Here is a tiny trained network, its code and every weight. The questions are about switching its units off for an input and a target symbol, where a switched-off unit gives its printed mean instead of its output.

import numpy as np


def w(rows, s, z=0):
    codes = np.array(rows[::2]) - 128.0
    scale = np.full(codes.shape[1], s)
    scale[-1] = z or s
    return codes * scale


def f(y):
    return np.maximum(y, 0)


def softmax(a):
    e = np.exp(a - a.max(-1, keepdims=True))
    return e / e.sum(-1, keepdims=True)


def log_softmax(a):
    a = a - a.max(-1, keepdims=True)
    return a - np.log(np.exp(a).sum(-1, keepdims=True))


def net(x, mask):
    ids = ['Ξγεημτφω'.index(c) for c in x.split()]
    T = len(ids)
    res = E[ids] + P[:T]
    r = res
    for j in range(2):
        rows = slice(3 * j, 3 * j + 3)
        q, k, v = (r @ M[0][rows].T for M in (Q, K, V))
        z = softmax(np.where(np.tri(T) > 0, q @ k.T / 3**0.5, -1e9)) @ v
        o = O[0][rows]
        res = res + np.where(mask[j], z, o[:, -1]) @ o[:, :-1]
    y = f(res @ A[0][:, :-1].T + A[0][:, -1])
    res = res + np.where(mask[2:6], y, B[0][:, -1]) @ B[0][:, :-1]
    return log_softmax(res[-1] @ U[:, :-1].T + U[:, -1])


Q, K, V, O, A, B = {}, {}, {}, {}, {}, {}
E = w([
[141,117,127,132,109,131,167],'Ξ',
[177,153,202,157,156,68,96],'γ',
[186,137,94,128,221,215,189],'ε',
[76,202,62,121,128,82,191],'η',
[5,11,111,204,215,93,142],'μ',
[154,95,112,167,95,172,168],'τ',
[88,174,97,64,83,212,129],'φ',
[159,198,122,169,172,150,55],'ω',
],0.016)
P = w([
[166,205,131,118,49,100,210],'0',
[140,159,109,116,112,190,167],'1',
[137,158,134,92,47,128,136],'2',
[117,171,155,60,162,124,136],'3',
[122,255,86,48,127,98,187],'4',
[254,59,222,152,53,118,13],'5',
[123,239,164,80,138,139,183],'6',
[141,172,124,99,15,45,151],'7',
[121,148,222,90,28,77,103],'8',
[119,167,73,99,84,121,121],'9',
[175,179,52,153,36,196,183],'10',
],0.0057)
Q[0] = w([
[110,100,136,171,209,84,81],'h0',
[42,195,119,80,90,173,149],'h0',
[108,201,173,129,142,241,3],'h0',
[8,34,99,99,211,91,155],'h1',
[103,114,148,237,171,72,95],'h1',
[148,224,182,190,169,77,140],'h1',
],0.008)
K[0] = w([
[139,113,62,189,149,148,128],'h0',
[96,128,88,79,78,175,74],'h0',
[121,132,70,89,103,157,213],'h0',
[108,56,84,49,72,193,158],'h1',
[200,171,181,124,143,139,136],'h1',
[254,209,106,146,132,42,67],'h1',
],0.0086)
V[0] = w([
[199,145,80,1,108,173,119],'h0',
[73,165,84,72,87,145,204],'h0',
[104,125,62,98,66,218,121],'h0',
[165,96,121,18,149,201,127],'h1',
[164,40,126,65,116,102,170],'h1',
[181,49,148,80,154,156,133],'h1',
],0.0099)
O[0] = w([
[93,170,185,183,80,101,116,160],'h0',
[148,114,129,113,96,86,39,222],'h0',
[87,91,210,94,68,90,93,164],'h0',
[109,224,156,232,42,148,146,66],'h1',
[144,202,254,75,126,153,191,3],'h1',
[126,174,221,157,163,115,181,46],'h1',
],0.0099,0.0039)
A[0] = w([
[137,81,127,188,166,108,62,18],'n0',
[92,43,154,168,222,91,115,3],'n1',
[16,255,88,107,43,196,118,194],'n2',
[147,217,133,43,8,190,108,75],'n3',
],0.0069,0.0046)
B[0] = w([
[182,58,79,91,95,129,147,192],'n0',
[114,87,83,184,17,170,153,176],'n1',
[168,112,255,148,211,123,123,253],'n2',
[87,157,214,139,86,210,137,213],'n3',
],0.0096,0.0061)
U = w([
[136,143,141,98,108,129,170,153],'Ξ',
[139,138,152,173,158,119,147,136],'γ',
[119,92,144,69,183,139,148,22],'ε',
[139,162,110,143,175,148,159,40],'η',
[55,64,121,201,173,138,157,251],'μ',
[136,125,145,115,96,127,170,146],'τ',
[67,125,146,108,115,180,98,103],'φ',
[76,168,65,119,122,182,2,127],'ω',
],0.0081,0.0027)

Each question gives the input, a string of symbols that net reads in full, and the target symbol t.
The units are the heads (3 rows each of Q, K, V and O) and the neurons (one row each of A and B). Each row of codes is followed by its name. A weight is (code - 128) times the scale printed after its matrix; where a second scale follows, it is the last column's (O, A, B and U).
mask holds one flag per unit, heads first, then neurons. A switched-off unit (its flag False) gives its mean, the last column of its rows in O or B, instead of its output. The means were averaged over made-up inputs and are rounded, as every weight is.
A unit's drop is (log p(t) with every unit on - log p(t) with that unit switched off) / (log p(t) with every unit on - log p(t) with every unit switched off).
The circuit of an input: a set's keep is (log p(t) with only the set's units on - log p(t) with every unit switched off) / (log p(t) with every unit on - log p(t) with every unit switched off). Starting from all 6 units, units are removed one at a time, each time the one whose removal leaves the highest keep (on an exact tie, the one counted first), for as long as the keep stays at least 0.8.
units of the circuit, in order: the units of the circuit, biggest drop first
most important unit: the unit with the biggest drop
k most important neurons: the k neurons with the biggest drops, biggest first
heads that matter: for each layer, one digit per head in row order, 1 if its drop is at least 0.15 and else 0, layers parted by /
drop of u: that unit's drop, to one decimal
input μ φ γ, target ε: units of the circuit, in order => [h0; h1]
input ε ω ε τ Ξ ε τ ε γ η, target γ: units of the circuit, in order => [n2; h1]
input Ξ μ ω μ ω τ η ε μ μ ε, target ε: 2 most important neurons => [n1; n3]
input ε φ τ η, target φ: heads that matter => 10
input ω τ η η μ η, target ω: units of the circuit, in order => [h1; n2]
input ε ε Ξ, target γ: heads that matter => 01
input η μ μ ε Ξ, target ε: units of the circuit, in order => [h1; h0]
input Ξ μ Ξ φ, target φ: most important unit => h0
input η γ η Ξ η τ τ φ, target φ: 2 most important neurons => [n3; n2]
input ω τ ε φ η ω γ, target ω: drop of n2 => 0.4
input φ ε φ φ φ μ ε, target φ: drop of n3 => 0.3
input γ ω μ μ Ξ Ξ μ γ γ, target ε: drop of h1 => 0.5
input η Ξ η, target ω: drop of h0 => 0.8
